Each row is followed by the grade that its hidden value falls in (each part has its own value, ranges and names):
[ -22 -153  -10  -22 -113  145   59   21    6  -59 -161  125  123   79
 -115  -38   65  -29  -86  -56   53  -69   64    5  -28  -12    4   19
    6    5  -91  -37  136   47   18  -46   16  -81  -67   33  178  -75
   44   42  -12   14 -124   60  -19  -90 -244]
R
[-145   64 -137 -107   12  -45 -388 -104  -42  136   57  134  135   25
 -265  289 -201  128  -36  -49  240  -53 -105 -291   12 -187  240   82
   22   68   55   34   53   39  -21  398  173  -30  218  -97   86  206
  103  139  150   61 -131 -127  -58  -29  437]
G
[-247  -63  152   38  223 -210   87   44   32 -347   -6  180  -41  -27
  -40 -216 -306 -255   58  195  223 -288  -87 -169 -142  108  363   24
 -290  362   83  -52   97  201 -224   50  -26  355  -49   21  163 -322
  108   74  -58  -27  154 -180   -6 -286 -242]
G
[ -52 -118   33   19 -116  221   22   48 -116  -49 -184  106  130   86
  -77  -48  106   26 -157  -21   73  -84   76  -14  -74   31  -33   71
  -48   10  -63  -76  140   17   61  -99   65  -34  -55   -4  157  -63
   67  -19   -7  -47 -156   68  -26 -104 -312]
R
[ -36  148 -290 -187   69 -134 -241   98  -80  -89   87 -114   86  367
  201    9 -130  155   79  175  -16   55   93 -188 -142  120  -56  -35
  -19  281   68  310   54 -116   34 -128   80  -96  -58   20 -217  106
   56  -27  114 -176   57   31  -21  199   62]
C
[  74   69 -195  -57 -170   55 -174 -111  -64  125   29  163  168  -57
  172  227 -190  -17 -164 -102  190 -144  -37 -100 -103 -133  -52  198
  -43  -39  -42 -112 -203  -47 -204  424   56  243  530 -137  174  323
  220  123  220  -66 -240  -79  -67   24  265]
E
[-121 -169 -222    7 -128   12 -105  -83   -5  133 -102  103 -191  295
 -269  -27  -16 -108  138   91 -172 -280  194   58  192  213   33 -188
  -43   12 -141  267  101 -315  -63   55  158 -198  180  104  172   84
  413  125  224  -50  -80   -1  -46  145 -382]
K
[ -32 -246  -84   36  -90  -48  -86 -142  153  106 -162  294   65  201
  354 -116   24   35 -140  183  -84 -421  168  170 -148 -166   73   91
   47 -302 -330  189  -84  -47 -140   84 -244  -38  129   57 -172   79
  237  -95  293 -371    1   31  418   46  111]
P
[ -25 -256  297   -3  -40 -203   98   77 -226 -144  -39  110 -209 -198
  -69 -206 -258  -93    3  157  267 -279 -115 -198 -158   15  420  -99
 -101  219   19  -73  166  226 -326  -77  -98  202  164  -43  181 -495
  267 -233  -42  -87  203  -35  -64 -108  138]
G
[ -19   75 -209 -159  -45 -120 -164  159  -61  -47   13  -55  108  338
  214   18  -48  125  145  131   -1  126  139 -104 -154   72  -82  -22
  -30  254   78  306   39  -25   46 -103   90 -189 -101   71 -167   93
   29  -61  169 -196  -67  144  -22  127  101]
G
[-178  160  -69  -12  256   -5 -296 -150   30  -25  119    6  148   73
 -312  241 -202  236  -79  171  175 -295  -69 -350   66 -280  122  126
 -135   88   75   93   26   61  -31  296  -29  264  -73 -163 -143   -4
   26   45  163   77   65 -208   44    9  444]
L
[ 119    2 -153  -63 -158  183  316   48  218 -171 -130  113  340  117
 -273   32   85 -169 -113 -124 -107  -28  181  -44  -10 -196  -12  185
  -28  127 -241  -82  -31   84 -121  141 -167  220 -249  -45   74 -138
  -82   55   69  182  -70  101 -111  -71 -191]
C
[  46  -87  104  -39    0   34    5   58  -51  -67 -144  140   -2   50
  188  -97   66   45  -16   45  148  -56  -52   72  -71    9  -77   34
   10   59   32  -14  160  -28   78 -242   61 -179  -36  108  157  -29
   71  -84    0 -215 -126   13   81 -112 -158]
G
[ 208    3  -49 -288   80 -184  -41  -51  203 -136   18  106 -118    8
  -39  -85    0   93  155  144  -13  -32 -195 -118   -6 -155    0 -123
  208   54   35   72   89  -84 -160  -40  -97 -103  -60  -18   75 -199
   72   45   29   -3   88 -123  279  126  252]
C
[  76  146 -250 -142 -164   32 -228 -120  -66  103   13  211  194  -37
   73  237 -162  -31 -114  -80  110  -80  -56 -181 -117 -121  -46  220
  -10   18  -23 -128 -212 -141 -263  510  151  260  523 -173  219  351
  251  182  269  -47 -262 -138  -40    7  222]
L
[ -51  -91 -159   96 -196  192   12  -16  123 -169 -164   39  247  156
  132   66  172  112  153 -142 -254 -159  229 -144   17  -13 -331  -29
   24  -71   -6  268 -122  185 -147  -25 -169  -29 -201   11    4   96
  189  304   74   42 -306  199   23 -249   27]
C
[  28 -122   42  -13  -41   35   -4   61 -127  -79 -151   59  107  144
  238  -68    5   87  -63  107  125  -13   34   53 -119   19  -65  -23
  -24   54   52   61  147  -14   42 -216   87 -138  -60   89  126  -41
   48  -99  101 -232 -142   16   93  -55 -179]
S
[  40   30 -210 -269   52  -80 -260  -38  -60  -64   12  -38  -42  152
    4  -31    6  253   65  118  -44  -57  -57 -254 -134   76 -131 -168
  176  103   49  125   68 -179 -117  -87   50 -141   30  -72   22  -24
  186   32   65  -82   73  -82   96  107  111]
R
[ -89  158 -200  -71   -1  -41 -217  122  -77  -93   45  -78  104  375
  163   43   -4  164  124  134  -39   55  111 -189 -101   70  -35   -8
  -65  244  119  369   61  -30   91 -118   58  -95 -147   16 -253   80
   73    1  123 -127  -71  127    8  128  120]
S
[ 121   31 -116 -230   11 -123 -144    3   13  -98   37   67  -59   97
   93 -106  -35   75   78   82  -16  -13 -109 -140  -93   18  -10  -51
  177   97   21   84   36 -100  -83  -39    0  -99   72  -45   37    6
  154   71   26 -101   60  -25  135  115  101]
K
[  80  135 -224 -108 -151   50 -189 -120  -19  125   42  216  160  -52
   95  207 -154  -50 -167  -91  155 -138  -61 -118 -125 -143  -33  252
  -25  -18  -71 -169 -245 -107 -217  520   74  290  539 -181  176  345
  225  152  246  -52 -216 -104  -32   33  241]
M
[  31 -278 -103   90 -199  151   74  -86   94  -39 -145  -19  126   89
   38   46  112  153   58 -150 -155 -309  215  -56   64  -79 -271 -155
  121 -173 -140  233  -40  161 -162  -96 -281 -125 -103   41   36  -34
  230  100   76   24 -113  195  -39 -129  137]
M
[ -20   79 -141 -176  -35  -80 -133  107  -23  -72   -3   42  117  266
  183  -15   41   66  183   92  -23   36   97  -85 -169   48 -216   42
  -21  197   74  230    4  -41   10  -14   68 -128  -71   52  -92  102
   74  -15  161 -171  -77  155   -4   56   40]
E
[ -28   -2 -163 -181  106  -59 -184  -63   25  -85    7    4    9  175
  -24  -57    1  174   38  114   -4 -145  -25 -168 -111   39 -111 -121
  104   82   15  101   43 -120  -64  -17    3  -86  -43  -39   30  -24
  133   54   97  -74   88  -71  103   31   17]
K
[  46  -93  -46   38   31  -10   88 -131  139   91  -77  205 -331   73
 -199  -42  -18 -216  118    9  -54 -467   17  166  325   67   -3  -27
  -38   51 -216  109  134 -351  -58 -110  -15  -98  209  179  217   31
  423   -5   62  -90   27 -106 -104   39 -300]
R
[-129   16   31   31  -54  -58 -421  225 -195  182  -74   12 -317 -136
 -254   91 -201  362  136  259   62   26   63 -287  117   71  167  105
 -147  142  215  -57 -249  196  -48  197  320 -115   70 -216   63  252
  203  180  228 -223 -333  -45   84 -158  385]
M
[  -9  -49 -144 -177   91  -87 -177    2   39   -1  -16  -10 -134  128
   27  -76  -22  213   25  171   59 -125  -11  -76 -107   75  -98 -141
   59   72    6   49   15 -108  -36  -86   19 -163    2  -14   30  -28
  106  -12   96 -150   55  -74  134   67   40]
M
[ -56  -69  -77   29    3   36   -8 -107   74  103 -113  198 -283  123
 -277  -21   45 -147  145   53 -100 -424   75   91  260  121  -57  -32
  -84   60 -154  115   96 -353  -62  -20   88  -96  167  125  219   61
  432   44  140  -82  -56  -84  -83   -3 -345]
R
[ 116 -350  -91   29 -127 -149  -44 -170  184   90 -154  284   69  176
  460 -146 -129   -5  -94  218 -197 -410  195  219   -7 -232  112   81
  151 -399 -390  303  -86  -10 -217   30 -315  -96  152  103 -194  124
  260  -48  291 -427   45   23  487  144  182]
G
[ 116   80 -164 -217  -10 -128 -147  -13   49 -141   32   47    6  168
   63  -33   -4  112  113  103  -80   36 -101 -215  -83  -54   73 -103
  180  118   57  204   63  -97 -132  -21  -28  -62  -18  -60  -34  -67
  145   86   77  -31   20  -43  203  142  225]
P
[  64  -57 -214  -95 -157  171  209   32   57 -106 -115   77  416  196
 -249   10  -27 -154 -274  -97  -58  -28  224  -56  -99 -129   97  199
    2  113 -327  -92   33   32  -76  143  -96  195 -139  -62   35  -72
  -81  -28   75   98   42   85 -167   24 -293]
R
[ 118 -116 -121  -37   -5  -54  139 -112  217   81 -127  190 -245   46
 -213   -5   14 -148  127  -44  -78 -368   46  126  238   -1  -25  -78
   60   89 -243   43   40 -303 -167  -52  -43 -144  122  158  279   15
  363   -9  153  -85    3 -117  -91  -71 -170]
S
[ -72  -35 -113  -15  -43  -68 -414  158 -166  156 -130  -46 -173  -83
 -199  133 -253  462  -24  301   55   97   83 -306   25   18  226   -8
  -68   95  171 -102 -270  145 -155  217  319  -90   35 -253  123  210
  123  184  331 -229 -333 -199  213 -154  374]
P
[ -35 -176  179    8  -17   64  -32   54 -129  -94 -167  117   29   89
  162 -126   60   82  -29  125  167  -36  -43   65  -76   21  -20  -41
  -28  -17  104   55  261   42  121 -268   97 -203  -97  107  147 -133
   36  -72  -12 -184 -149   30  168  -67 -216]
C
[ -21 -141 -255   -9 -133  137   66  -66  229 -108 -141  -10  189  144
  -23   90  157  121  137 -185 -197 -220  228 -115   10  -17 -378 -147
   81  -29 -103  192 -107  100 -191  -14 -213  -95 -188   46   77   22
  158  222   86  104 -164  136  -83 -222   33]
L
[-203  143   -1  220   59  283 -177  -76 -162  149  -52  215 -211   50
  -96   43  123  -69 -184 -271   94 -591  -10  -84  156  171   81  320
  -79  139 -281  -28  143 -272  214 -250  -18   12  306   53  -28  305
  521  -95 -210 -174   16   24 -402 -234 -215]
G
[  74 -190 -113   74 -125  135  114 -110  134 -130 -158    8  156   88
   62   50   97  110   87 -100 -195 -291  171  -66  100  -91 -307 -124
   88 -115  -89  218  -36   76 -211 -109 -237  -36 -148   51   95  -39
  222  150   95   23 -144   80   15 -167   33]
C
[ 341   45  189 -222  -41 -204  261    7  481 -203   42  304 -248 -155
  -83 -128  139 -168  364  107  -26  -54 -287   24  119 -388   64    3
  112   18   51   75   36   97 -214   84 -327   59 -114   12   38 -418
   39   58  -17  158   -4   36  390  151  477]
C
[ 106 -126  -45   29  -10  -32  157  -88  181   42 -147  212 -211   42
 -199  -18    8 -176  123  -60  -71 -333   32  135  279  -16   51  -36
   56   92 -214   63   87 -242 -111  -93  -24 -157   68  174  284   25
  347   16  115  -93  -36  -95  -83 -119 -206]
P
[  61 -167 -115   46    6  -28  163 -144  229   31  -79  158 -182  120
 -163  -37  -52 -232  135  -48  -94 -419   90  187  310   32  -53  -86
   11   25 -232  152   73 -241  -92  -49  -82 -119  105  200  240   50
  339   87  108  -40   24  -58 -111   -9 -301]
K
[ 198   24  -59 -234   24 -124  -81  -12   64 -136   25   82  -69   34
   77  -96  -25   71  106   71  -41  -15 -153 -134  -14  -64  -16  -38
  215   68   19   93   79  -75 -102 -102  -60 -101   16  -28   42  -53
  133   68  -30  -66   62  -45  169  116  162]
E
[  23 -163 -144   85 -234  199   42 -110   78 -128 -126   69  246  138
   90   29  147   32   63 -221 -246 -253  177 -110   43  -51 -253  -44
  149 -159 -126  248  -55  112 -158   -4 -234  -24  -54    2   45   83
  278  255   39   66 -169  208  -24 -147   10]
K
[-356  134  -72  -45  107   48 -523 -171 -142   85  126  127  206  137
 -404  292 -115  141  -11  -57  264 -155 -144 -399    4 -137  210   85
  -35   69  154  138  181   27  129  442  220   13  150 -122   13  191
  137  189   94  161  -75  -77 -109  -33  345]
K
[ 203  -41 -233  -64 -204  175  288   22  155 -162 -132   56  400  124
 -211   50    9 -112 -222 -186 -147   14  186  -95   -8 -212  101  150
  116   93 -316  -69  -34   81 -162   88 -199  183 -198  -79   68  -79
  -49   62   56  152  -26   72 -121  -47 -117]
S
[ -88 -149  -96   -2 -150  177   37   20   88  -36 -149   96  125  118
 -158   16  139   16  -98 -187   66  -65   77  -50  -61   -9   82  -61
   54   20 -134    4  136  106   46  -59  -71 -146 -102   36  114  -95
   37   70  -72  114 -125  117  -72 -139 -110]
S
[-266  107  -44 -122   99  -16 -522 -132 -129  113   95  132  185   35
 -449  341 -135  192   56 -125  271  -64 -176 -437   58 -204  221   95
   74  111  145  115  216   80  106  365  232 -139  104  -83   54  208
  109  150   43  144  -83  -79 -171 -105  513]
L
[ 178  -17  -53 -211   86 -153  -26  -41  213 -111   42   66 -203    1
   11 -108  -34   87  115  155   13 -108 -168  -60   26  -95   -4 -130
  140   24   17   64   45  -60 -123  -73 -140  -66   -7  -22   43 -176
   89   63   -6  -14   92 -109  264  157  207]
E
[ 100   27 -108 -225   43 -104 -132    2   59 -102    6   46 -104   70
   84  -80    4  138   96  108    1  -42 -110 -143  -85   14  -68  -98
  133   93   48   80   53  -94  -97 -109  -23 -108   17  -26   35  -69
  130   46    4  -80   29  -63  163   80  127]
L
[  74 -418 -234    7  -92 -214  -60 -169  240   88 -173  185  129  267
  464 -132 -201   90 -130  282 -216 -368  291  212  -77 -202  134  -52
  162 -378 -408  329 -160   15 -276   68 -312 -138   59   97 -199  119
  184  -21  407 -448   75  -36  535  130  179]
P
[ -96   58  -77   -5  175   -3 -304  -72  -10   79   59  -38  -51  -28
 -224  155 -212  341 -141  219  171 -271  -32 -268   42 -173   96   72
  -96   17   37  -46 -118   67  -63  223   -8  166   35 -213  -73   51
   74   33  185  -58   11 -207  115    9  428]
M
[ -36  -61 -222 -207  104 -116 -213  -24   85  -50  -16   -4  -44  168
   85  -71  -63  201   35  148   18  -85    3 -101 -131   91  -98 -161
   97   57    4   92    8  -84  -61  -56   21 -183  -16    1   30   27
   75   92   80 -131   46  -98  166   41   10]
E
[  69  -66 -282 -179 -209  164  211   39  154  -28  -76   78  350  205
 -368    2   69 -147 -270 -181  -28   -7  210  -49 -164 -135  118  127
   84  109 -400 -140    9   26  -53  212 -162  108 -111  -81   17 -121
 -103  -58   59  185  109  163 -202   81 -185]
K
[  49 -141  -97   74  -99  148   99  -72   90 -162 -174    2  203  139
  142   28  144  161   14  -41 -126 -205  140  -62  -30  -84 -261 -125
   58  -70  -25  169  -34   65 -165 -118 -184   -7 -199   19   86  -76
  152   98  144  -27 -176   55  103 -182    1]
P
[ 126   13 -269 -101 -158  172  277   28  232 -118  -93   78  361  155
 -275   54   64 -126 -266 -192  -52  -18  163  -77 -102 -210  146  156
   63  144 -356 -131  -36   56 -109  151 -229  211 -186  -87   10 -130
 -105   -8   47  192   37   76 -138  -21  -89]
P
[  37  120  -94 -107  -27  -43 -270   47 -221 -102   59  -12   43  259
  189  -40  -86  133   27  205  -67   25  -26 -218  -48   35   79   42
   42  103  101  312  145 -110   31 -137   81  -19   46  -64 -196   50
  178    4   44 -164   -3   34  139  274   98]
L
[ 105  120 -289 -102 -122   20 -197 -160  -32   44  -23  185  286  -11
  200  243 -182   24 -175  -79  103  -77  -52 -169 -158 -153  -40  171
   38    1  -21 -130 -258 -132 -310  483  117  274  458 -171  256  370
  226  210  333  -99 -277 -213   43  -84  223]
P
[ -85 -194  -36   41  -91  186   40  -14   -5  -62 -143   61  185  144
  -98  -41   56   26 -157  -50   64 -134  112    2  -53   -7   -4  -26
   -5  -48 -105   -1  120   87   54  -38  -37  -57 -109   14  124  -79
   24   49   13   23  -82   81   -9  -84 -253]
K
[ 108  -15 -195 -169 -192  163  250   71  182  -73 -122  164  341  157
 -361    0   72 -206 -227 -120  -48   58  166  -11  -88 -188  151  229
   28  121 -348 -159   41   23  -40  195 -101  140 -163  -59   48 -124
 -142  -27   46  165    8  110 -110   55 -240]
L
[  29   83 -134 -193   53 -117  -90  129   33  -63   -2    2   36  212
  172  -41   -1  121  142  158   18   10   86  -50 -156   30 -224   44
  -36  230   49  137  -41  -47    5  -70   36 -117 -121   46  -91   66
   15  -79  168 -223  -14   80   22   43   60]
E
[-105  -10 -400 -166  102  -45 -145 -294  270  113  114  128  281  144
   34  225 -232  -45 -275  -77  322 -334  -17   -2 -211 -188  -31   11
  -46  -56 -215  -87 -101 -117 -147  513 -117  217  379  -25   94  162
   -2   68  234   70   83 -217  -35   93  167]
M
[ 154   76 -112 -212   12 -103 -149   -3   -9 -141   19   35  -37   99
   28  -53  -47  126   97  149  -96   16 -106 -221  -10  -40   27  -50
  160  100   66  150   67 -110 -130  -68   11  -36   -6  -79    0  -53
  159   88   43  -61   19  -81  192  148  158]
C
